Here is a tiny trained network, its code and every weight. The questions are about switching its units off for an input and a class, where a switched-off unit gives its printed mean instead of its output.

import numpy as np


def w(rows, s, z=0):
    codes = np.array(rows[::2]) - 128.0
    scale = np.full(codes.shape[1], s)
    scale[-1] = z or s
    return codes * scale


def norm(h):
    return h / np.sqrt((h * h).mean(-1, keepdims=True) + 1e-5)


def f(y):
    return y / 2 * (1 + np.tanh(0.7978845608 * (y + 0.044715 * y**3)))


def log_softmax(a):
    a = a - a.max(-1, keepdims=True)
    return a - np.log(np.exp(a).sum(-1, keepdims=True))


def net(x, mask):
    res = np.array(x, float).reshape(1, 5) / 4 @ E
    u = 0
    for l in range(4):
        y = f(norm(res) @ A[l][:, :-1].T + A[l][:, -1])
        res = res + np.where(mask[u : u + 6], y, B[l][:, -1]) @ B[l][:, :-1]
        u += 6
    return log_softmax(norm(res)[-1] @ U[:, :-1].T + U[:, -1])


A, B = {}, {}
E = w([
[96,29,200,120,61,74,90,97,207,49,182,111],'x0',
[99,42,3,112,121,79,144,79,60,94,55,94],'x1',
[52,92,139,154,147,225,198,68,105,139,166,123],'x2',
[174,174,200,245,127,45,175,39,70,90,97,168],'x3',
[210,61,143,125,255,182,42,125,74,57,153,158],'x4',
],0.0061)
A[0] = w([
[84,33,174,103,128,22,140,112,223,91,211,129,71],'L0N0',
[183,159,138,46,127,16,61,159,103,141,117,122,151],'L0N1',
[154,213,84,86,191,157,158,121,46,243,77,155,5],'L0N2',
[208,164,81,100,143,1,52,246,155,129,129,29,11],'L0N3',
[45,84,146,137,185,227,231,61,94,144,215,64,54],'L0N4',
[129,45,132,102,148,103,169,113,122,133,26,99,42],'L0N5',
],0.0043,0.0031)
B[0] = w([
[174,195,115,144,68,244,139,172,71,17,107,100,231],'L0N0',
[49,93,188,111,169,202,215,82,132,138,55,147,255],'L0N1',
[145,162,139,126,96,173,167,162,100,21,142,93,228],'L0N2',
[25,108,140,89,186,102,163,168,175,103,99,198,241],'L0N3',
[1,108,169,74,216,98,150,152,207,81,29,233,248],'L0N4',
[172,207,122,134,91,122,55,99,133,148,160,143,146],'L0N5',
],0.0078,0.0025)
A[1] = w([
[216,99,126,123,215,132,55,121,147,86,120,137,66],'L1N0',
[144,175,145,121,117,143,107,36,172,103,59,230,116],'L1N1',
[129,50,2,119,112,84,129,70,101,107,92,85,21],'L1N2',
[204,160,152,59,103,21,74,214,136,110,51,162,4],'L1N3',
[140,160,189,176,159,134,132,202,165,141,191,116,76],'L1N4',
[178,168,186,132,129,162,123,134,214,192,224,163,27],'L1N5',
],0.0065,0.0036)
B[1] = w([
[125,129,106,111,112,149,220,39,196,184,153,88,222],'L1N0',
[85,85,149,126,174,98,174,189,132,123,136,95,254],'L1N1',
[121,254,255,62,137,135,42,87,101,142,70,148,253],'L1N2',
[61,41,166,187,149,185,186,133,168,153,67,253,170],'L1N3',
[92,140,87,113,138,121,70,58,50,108,37,69,193],'L1N4',
[121,189,161,46,134,83,60,50,81,128,53,165,192],'L1N5',
],0.0085,0.003)
A[2] = w([
[121,137,151,124,202,138,96,89,157,75,149,144,115],'L2N0',
[215,78,116,164,217,132,45,119,132,115,149,144,61],'L2N1',
[174,160,45,151,175,116,133,191,79,175,71,140,3],'L2N2',
[95,200,121,184,3,77,132,143,211,196,78,106,30],'L2N3',
[125,187,31,195,185,183,113,134,129,187,72,183,59],'L2N4',
[80,145,137,50,111,111,182,144,165,187,144,103,169],'L2N5',
],0.0059,0.0029)
B[2] = w([
[133,139,97,136,80,104,152,153,158,196,67,105,207],'L2N0',
[90,103,129,125,98,173,174,43,179,166,135,198,128],'L2N1',
[124,157,188,155,53,203,162,131,207,70,184,109,144],'L2N2',
[188,55,87,137,199,210,135,38,154,165,113,135,225],'L2N3',
[132,130,147,137,1,143,124,141,207,99,149,154,179],'L2N4',
[144,111,139,106,185,114,109,124,99,120,161,121,254],'L2N5',
],0.0095,0.0036)
A[3] = w([
[161,89,116,96,134,158,171,77,153,200,155,93,113],'L3N0',
[145,68,142,146,59,100,72,131,170,88,122,88,79],'L3N1',
[128,145,101,98,171,100,131,176,104,102,146,37,253],'L3N2',
[171,131,152,253,143,60,146,122,100,146,138,130,57],'L3N3',
[147,112,77,87,134,141,45,205,133,172,187,120,34],'L3N4',
[157,181,102,132,127,143,154,174,115,156,126,127,53],'L3N5',
],0.011,0.0037)
B[3] = w([
[188,151,82,245,132,52,90,116,164,134,149,164,255],'L3N0',
[174,217,141,157,114,255,205,166,168,138,148,121,169],'L3N1',
[196,125,183,229,172,81,98,159,52,144,162,82,191],'L3N2',
[78,53,52,3,66,89,56,197,103,149,217,100,204],'L3N3',
[103,63,79,42,11,42,165,118,33,126,172,117,166],'L3N4',
[151,126,189,158,91,199,166,88,198,45,155,121,139],'L3N5',
],0.0089,0.0043)
U = w([
[2,79,194,126,204,129,219,181,184,128,60,206,213],'0',
[182,199,169,168,52,244,177,139,154,33,170,79,178],'1',
[119,254,200,74,139,106,14,50,60,179,15,119,85],'2',
[197,110,66,229,173,96,126,33,205,190,155,173,163],'3',
[99,75,96,52,57,47,95,167,39,156,218,91,164],'4',
[181,155,179,225,202,90,85,174,36,144,137,61,7],'5',
],0.011,0.0018)

Each question gives the input, the list of numbers given to net, and the class t.
The units are the neurons (one row each of A and B). Each row of codes is followed by its name. A weight is (code - 128) times the scale printed after its matrix; where a second scale follows, it is the last column's (A, B and U).
mask holds one flag per neuron, layer by layer. A switched-off neuron (its flag False) gives its mean, the last column of its row in B, instead of its output. The means were averaged over made-up inputs and are rounded, as every weight is.
A unit's drop is (log p(t) with every unit on - log p(t) with that unit switched off) / (log p(t) with every unit on - log p(t) with every unit switched off).
The circuit of an input: a set's keep is (log p(t) with only the set's units on - log p(t) with every unit switched off) / (log p(t) with every unit on - log p(t) with every unit switched off). Starting from the 12 units with the biggest drops (on a tie, the unit counted first), units are removed one at a time, each time the one whose removal leaves the highest keep (on an exact tie, the one counted first), for as long as the keep stays at least 0.8.
circuit, biggest first: the units of the circuit, biggest drop first
most important unit: the unit with the biggest drop
top k neurons: the k neurons with the biggest drops, biggest first
top k neurons in layer l: the k neurons of layer l with the biggest drops, biggest first
input [5,-7,-2,-4,-7], class 2: circuit, biggest first	(L1N5)
input [4,6,4,2,3], class 2: top 2 neurons	(L1N2; L0N1)
input [-2,1,5,2,6], class 3: top 2 neurons	(L1N0; L0N1)
input [5,-4,1,-5,2], class 1: top 2 neurons	(L0N0; L3N1)
input [8,8,-8,8,-7], class 0: top 2 neurons	(L1N3; L3N0)
input [-3,-8,6,0,-8], class 2: top 2 neurons in layer 1	(L1N5; L1N4)
input [-4,2,4,4,4], class 0: top 4 neurons	(L0N4; L2N3; L2N5; L0N0)
input [-4,-1,1,-6,-6], class 3: circuit, biggest first	(L3N0; L2N3)
input [5,4,0,8,-6], class 4: top 2 neurons	(L3N3; L1N0)
input [1,-6,-5,5,7], class 3: top 4 neurons	(L1N0; L1N2; L0N4; L3N0)
input [-1,0,-7,-5,8], class 3: top 3 neurons	(L1N0; L3N0; L0N4)
input [-4,1,-5,-7,5], class 4: top 2 neurons	(L3N4; L0N4)
input [-3,-3,2,-3,-3], class 5: top 3 neurons	(L1N3; L0N2; L3N2)
input [1,7,-8,-8,7], class 0: circuit, biggest first	(L1N3)
input [2,-3,1,-8,8], class 3: circuit, biggest first	(L3N0; L1N0)
input [-4,6,3,5,-7], class 3: top 2 neurons in layer 1	(L1N4; L1N5)
input [5,0,7,1,-8], class 3: circuit, biggest first	(L2N3; L3N0)
input [-4,6,4,7,-6], class 4: circuit, biggest first	(L3N3; L0N1)
input [-7,4,-7,5,-2], class 0: top 2 neurons in layer 0	(L0N3; L0N0)
input [0,-3,-1,-7,-2], class 4: most important unit	L3N4
